Below are the code and all the weights of a small trained network. Each question names an input and a target symbol and asks about switching units off, where a switched-off unit gives its printed mean instead of its output.

import numpy as np


def w(rows, s, z=0):
    codes = np.array(rows[::2]) - 128.0
    scale = np.full(codes.shape[1], s)
    scale[-1] = z or s
    return codes * scale


def norm(h):
    return h / np.sqrt((h * h).mean(-1, keepdims=True) + 1e-5)


def softmax(a):
    e = np.exp(a - a.max(-1, keepdims=True))
    return e / e.sum(-1, keepdims=True)


def log_softmax(a):
    a = a - a.max(-1, keepdims=True)
    return a - np.log(np.exp(a).sum(-1, keepdims=True))


def net(x, mask):
    ids = ['ΦΩαβγδθλμξτψ'.index(c) for c in x.split()]
    T = len(ids)
    res = E[ids] + P[:T]
    u = 0
    for l in range(2):
        r = norm(res)
        for j in range(3):
            rows = slice(4 * j, 4 * j + 4)
            q, k, v = (r @ M[l][rows].T for M in (Q, K, V))
            z = softmax(np.where(np.tri(T) > 0, q @ k.T / 4**0.5, -1e9)) @ v
            o = O[l][rows]
            res = res + np.where(mask[u + j], z, o[:, -1]) @ o[:, :-1]
        u += 3
    return log_softmax(norm(res)[-1] @ U[:, :-1].T + U[:, -1])


Q, K, V, O = {}, {}, {}, {}
E = w([
[185,128,127],'Φ',
[97,126,64],'Ω',
[102,121,63],'α',
[176,127,120],'β',
[185,128,125],'γ',
[92,143,31],'δ',
[60,156,101],'θ',
[68,185,100],'λ',
[153,153,135],'μ',
[90,205,128],'ξ',
[142,15,180],'τ',
[2,142,195],'ψ',
],0.0057)
P = w([
[100,96,57],'0',
[124,172,49],'1',
[115,194,59],'2',
[94,173,80],'3',
[100,156,115],'4',
[86,143,144],'5',
[79,133,194],'6',
[68,111,220],'7',
[58,100,251],'8',
],0.0018)
Q[0] = w([
[82,144,208],'0.h1',
[148,113,151],'0.h1',
[140,95,196],'0.h1',
[84,233,73],'0.h1',
[148,5,53],'0.h2',
[7,249,228],'0.h2',
[133,96,3],'0.h2',
[45,178,226],'0.h2',
[229,121,141],'0.h3',
[52,42,119],'0.h3',
[211,154,119],'0.h3',
[67,62,82],'0.h3',
],0.0057)
K[0] = w([
[56,157,115],'0.h1',
[187,118,68],'0.h1',
[113,190,102],'0.h1',
[134,67,151],'0.h1',
[159,242,115],'0.h2',
[73,2,81],'0.h2',
[107,238,83],'0.h2',
[81,69,108],'0.h2',
[166,162,70],'0.h3',
[133,152,197],'0.h3',
[151,173,35],'0.h3',
[84,165,195],'0.h3',
],0.0074)
V[0] = w([
[129,134,132],'0.h1',
[120,252,105],'0.h1',
[123,226,69],'0.h1',
[123,172,137],'0.h1',
[37,200,76],'0.h2',
[54,15,122],'0.h2',
[150,174,133],'0.h2',
[113,236,98],'0.h2',
[185,172,120],'0.h3',
[87,127,218],'0.h3',
[100,165,197],'0.h3',
[92,140,201],'0.h3',
],0.0044)
O[0] = w([
[126,132,127,126],'0.h1',
[217,131,117,218],'0.h1',
[223,122,101,244],'0.h1',
[162,224,66,141],'0.h1',
[116,250,214,253],'0.h2',
[162,61,134,102],'0.h2',
[103,180,103,138],'0.h2',
[197,178,140,222],'0.h2',
[207,142,219,139],'0.h3',
[73,234,81,47],'0.h3',
[187,227,51,85],'0.h3',
[142,224,49,70],'0.h3',
],0.0024,0.0032)
Q[1] = w([
[123,46,135],'1.h1',
[62,124,172],'1.h1',
[206,148,98],'1.h1',
[76,135,171],'1.h1',
[162,141,214],'1.h2',
[96,155,190],'1.h2',
[110,88,26],'1.h2',
[102,94,53],'1.h2',
[135,7,106],'1.h3',
[141,245,130],'1.h3',
[148,166,126],'1.h3',
[155,219,125],'1.h3',
],0.013)
K[1] = w([
[165,55,150],'1.h1',
[165,108,73],'1.h1',
[75,170,177],'1.h1',
[145,101,81],'1.h1',
[88,160,210],'1.h2',
[125,67,212],'1.h2',
[140,90,14],'1.h2',
[164,107,42],'1.h2',
[136,101,52],'1.h3',
[141,185,251],'1.h3',
[95,180,173],'1.h3',
[117,195,209],'1.h3',
],0.014)
V[1] = w([
[64,85,143],'1.h1',
[61,92,105],'1.h1',
[119,102,232],'1.h1',
[121,138,16],'1.h1',
[190,97,90],'1.h2',
[32,88,142],'1.h2',
[181,108,57],'1.h2',
[67,117,76],'1.h2',
[127,214,152],'1.h3',
[73,115,91],'1.h3',
[107,157,29],'1.h3',
[2,151,170],'1.h3',
],0.0077)
O[1] = w([
[44,105,215,66],'1.h1',
[101,77,193,108],'1.h1',
[44,198,131,3],'1.h1',
[213,35,155,244],'1.h1',
[172,113,198,152],'1.h2',
[72,116,97,69],'1.h2',
[164,79,214,191],'1.h2',
[118,61,134,161],'1.h2',
[150,212,46,219],'1.h3',
[131,66,97,99],'1.h3',
[254,54,47,161],'1.h3',
[48,98,14,108],'1.h3',
],0.0049,0.0031)
U = w([
[76,120,182,64],'Φ',
[92,101,154,4],'Ω',
[81,93,171,26],'α',
[77,120,182,47],'β',
[79,119,189,89],'γ',
[190,37,155,196],'δ',
[137,97,83,115],'θ',
[179,145,54,41],'λ',
[166,246,203,219],'μ',
[143,192,104,58],'ξ',
[33,76,154,137],'τ',
[1,172,38,255],'ψ',
],0.014,0.0052)

Each question gives the input, a string of symbols that net reads in full, and the target symbol t.
The units are the heads (4 rows each of Q, K, V and O). Each row of codes is followed by its name. A weight is (code - 128) times the scale printed after its matrix; where a second scale follows, it is the last column's (O and U).
mask holds one flag per head, layer by layer. A switched-off head (its flag False) gives its mean, the last column of its rows in O, instead of its output. The means were averaged over made-up inputs and are rounded, as every weight is.
A unit's drop is (log p(t) with every unit on - log p(t) with that unit switched off) / (log p(t) with every unit on - log p(t) with every unit switched off).
The circuit of an input: a set's keep is (log p(t) with only the set's units on - log p(t) with every unit switched off) / (log p(t) with every unit on - log p(t) with every unit switched off). Starting from all 6 units, units are removed one at a time, each time the one whose removal leaves the highest keep (on an exact tie, the one counted first), for as long as the keep stays at least 0.8.
circuit, biggest first: the units of the circuit, biggest drop first
unit that matters most: the unit with the biggest drop
heads that matter: for each layer, one digit per head in row order, 1 if its drop is at least 0.15 and else 0, layers parted by /
input τ μ μ δ, target τ: circuit, biggest first : (0.h1; 0.h2; 1.h3; 1.h1)
input τ δ Φ δ δ δ μ λ θ, target τ: unit that matters most : 0.h1
input ψ δ δ, target ψ: heads that matter : 000 / 001
input δ β δ ψ λ γ, target ψ: heads that matter : 000 / 110
input ξ ψ δ α δ Φ β β λ, target λ: circuit, biggest first : (0.h2; 1.h1; 1.h3)
input μ γ δ Φ δ λ, target λ: heads that matter : 000 / 101
input ψ δ δ τ θ μ, target ψ: heads that matter : 110 / 110
input δ Φ ψ Φ λ ψ ψ δ Ω, target ψ: circuit, biggest first : (1.h3; 0.h3)
input δ τ Ω λ, target δ: heads that matter : 010 / 100
input ψ α μ μ θ, target μ: heads that matter : 001 / 001
input τ δ δ δ δ Φ δ ψ δ, target τ: circuit, biggest first : (1.h1; 0.h1; 0.h3; 1.h3)
input ξ ψ Φ, target ψ: circuit, biggest first : (1.h3; 1.h1)
input δ δ τ ψ, target δ: heads that matter : 010 / 000
input β δ μ δ μ λ α, target μ: circuit, biggest first : (1.h3; 0.h3)
input μ ψ Φ α, target ψ: circuit, biggest first : (1.h1)
input ψ λ θ β μ γ, target μ: heads that matter : 001 / 101
input λ δ δ μ ψ β, target ψ: heads that matter : 000 / 010
input ψ ψ λ, target ψ: heads that matter : 000 / 000
input δ μ λ θ δ δ μ δ Ω, target μ: circuit, biggest first : (0.h3; 1.h3)
input θ ψ μ θ, target ψ: circuit, biggest first : (1.h3)
